Here is a tiny trained network, its code and every weight. The questions are about switching its units off for an input and a class, where a switched-off unit gives its printed mean instead of its output.

import numpy as np


def w(rows, s, z=0):
    codes = np.array(rows[::2]) - 128.0
    scale = np.full(codes.shape[1], s)
    scale[-1] = z or s
    return codes * scale


def f(y):
    return y / 2 * (1 + np.tanh(0.7978845608 * (y + 0.044715 * y**3)))


def log_softmax(a):
    a = a - a.max(-1, keepdims=True)
    return a - np.log(np.exp(a).sum(-1, keepdims=True))


def net(x, mask):
    res = np.array(x, float).reshape(1, 5) / 4 @ E
    y = f(res @ A[0][:, :-1].T + A[0][:, -1])
    res = res + np.where(mask, y, B[0][:, -1]) @ B[0][:, :-1]
    return log_softmax(res[-1] @ U[:, :-1].T + U[:, -1])


A, B = {}, {}
E = w([
[170,68,57,177,87,123,72],'x0',
[169,199,221,184,255,82,91],'x1',
[102,110,83,163,109,17,113],'x2',
[47,73,201,163,218,186,151],'x3',
[198,114,167,205,100,191,112],'x4',
],0.0099)
A[0] = w([
[121,89,157,199,112,155,170,187],'neuron 0',
[72,95,115,85,146,173,190,179],'neuron 1',
[110,192,174,110,173,76,95,126],'neuron 2',
[82,120,91,11,151,147,129,208],'neuron 3',
[97,50,154,243,127,111,86,192],'neuron 4',
[68,179,151,141,236,132,154,188],'neuron 5',
[133,31,145,133,49,176,81,223],'neuron 6',
[131,118,128,144,169,68,150,121],'neuron 7',
[143,137,113,184,149,54,155,199],'neuron 8',
[152,83,97,193,88,115,97,152],'neuron 9',
[130,180,144,201,150,117,61,130],'neuron 10',
[173,176,170,95,131,165,109,161],'neuron 11',
[40,113,217,152,194,167,150,231],'neuron 12',
[145,108,124,231,106,136,103,133],'neuron 13',
[120,146,190,166,126,126,118,164],'neuron 14',
[141,227,89,109,128,14,59,159],'neuron 15',
[132,108,53,101,107,109,161,252],'neuron 16',
[99,107,69,127,80,169,119,127],'neuron 17',
[91,137,125,75,91,148,103,219],'neuron 18',
[111,170,87,145,105,32,97,214],'neuron 19',
],0.011,0.0038)
B[0] = w([
[93,68,150,81,101,121,101,180],'neuron 0',
[44,76,126,90,148,131,223,201],'neuron 1',
[166,73,60,171,116,78,118,197],'neuron 2',
[115,194,146,34,147,117,245,208],'neuron 3',
[63,35,165,93,127,118,27,210],'neuron 4',
[197,141,74,157,225,56,54,225],'neuron 5',
[180,75,158,122,106,109,141,225],'neuron 6',
[158,119,86,135,175,93,175,158],'neuron 7',
[99,42,21,174,110,32,105,185],'neuron 8',
[200,95,214,168,132,165,2,197],'neuron 9',
[73,152,39,108,128,143,118,194],'neuron 10',
[68,155,75,148,100,172,148,183],'neuron 11',
[90,99,177,65,213,85,99,250],'neuron 12',
[84,141,188,147,128,236,49,189],'neuron 13',
[65,153,124,133,155,113,61,171],'neuron 14',
[63,91,83,70,160,105,245,244],'neuron 15',
[180,129,179,99,63,145,123,212],'neuron 16',
[186,169,97,138,107,101,183,196],'neuron 17',
[150,147,149,90,113,141,216,178],'neuron 18',
[157,52,146,99,125,46,193,219],'neuron 19',
],0.0069,0.013)
U = w([
[155,91,115,125,74,101,186,239],'0',
[93,196,77,203,94,187,120,5],'1',
[254,181,171,118,118,152,124,65],'2',
[25,151,212,37,111,182,197,194],'3',
[155,109,169,173,32,187,87,127],'4',
[70,95,162,104,225,119,99,96],'5',
],0.0089,0.002)

Each question gives the input, the list of numbers given to net, and the class t.
The units are the neurons (one row each of A and B). Each row of codes is followed by its name. A weight is (code - 128) times the scale printed after its matrix; where a second scale follows, it is the last column's (A, B and U).
mask holds one flag per neuron, in row order. A switched-off neuron (its flag False) gives its mean, the last column of its row in B, instead of its output. The means were averaged over made-up inputs and are rounded, as every weight is.
A unit's drop is (log p(t) with every unit on - log p(t) with that unit switched off) / (log p(t) with every unit on - log p(t) with every unit switched off).
The circuit of an input: a set's keep is (log p(t) with only the set's units on - log p(t) with every unit switched off) / (log p(t) with every unit on - log p(t) with every unit switched off). Starting from the 12 units with the biggest drops (on a tie, the unit counted first), units are removed one at a time, each time the one whose removal leaves the highest keep (on an exact tie, the one counted first), for as long as the keep stays at least 0.8.
units of the circuit, in order: the units of the circuit, biggest drop first
most important unit: the unit with the biggest drop
k most important neurons: the k neurons with the biggest drops, biggest first
drop of u: that unit's drop, to one decimal
input [-3,-2,4,-8,8], class 4: units of the circuit, in order : neuron 9; neuron 3
input [-8,8,-5,-7,7], class 1: most important unit : neuron 11
input [4,-8,-3,-6,5], class 2: 2 most important neurons : neuron 17; neuron 4
input [2,1,-4,-2,-5], class 3: units of the circuit, in order : neuron 5; neuron 8
input [1,-3,3,-3,2], class 4: units of the circuit, in order : neuron 9; neuron 3; neuron 1
input [-3,-3,-7,7,4], class 5: 3 most important neurons : neuron 12; neuron 5; neuron 15
input [5,1,-4,2,-8], class 3: units of the circuit, in order : neuron 3; neuron 8
input [8,-2,8,-2,3], class 4: 2 most important neurons : neuron 9; neuron 13
input [3,-2,-3,7,-7], class 3: 2 most important neurons : neuron 3; neuron 1
input [3,-8,3,3,-6], class 3: 3 most important neurons : neuron 3; neuron 1; neuron 5
input [-2,8,2,-8,7], class 0: 3 most important neurons : neuron 15; neuron 19; neuron 12
input [3,-7,2,6,0], class 3: 2 most important neurons : neuron 1; neuron 5
input [3,5,-3,-3,3], class 1: drop of neuron 10 : 0.1
input [4,0,-7,-3,-2], class 2: drop of neuron 1 : 0.2
input [-5,7,1,-7,8], class 1: drop of neuron 11 : 0.1
input [-2,3,-3,-6,8], class 1: most important neuron : neuron 11
input [0,4,0,-4,-5], class 0: drop of neuron 12 : 0.1
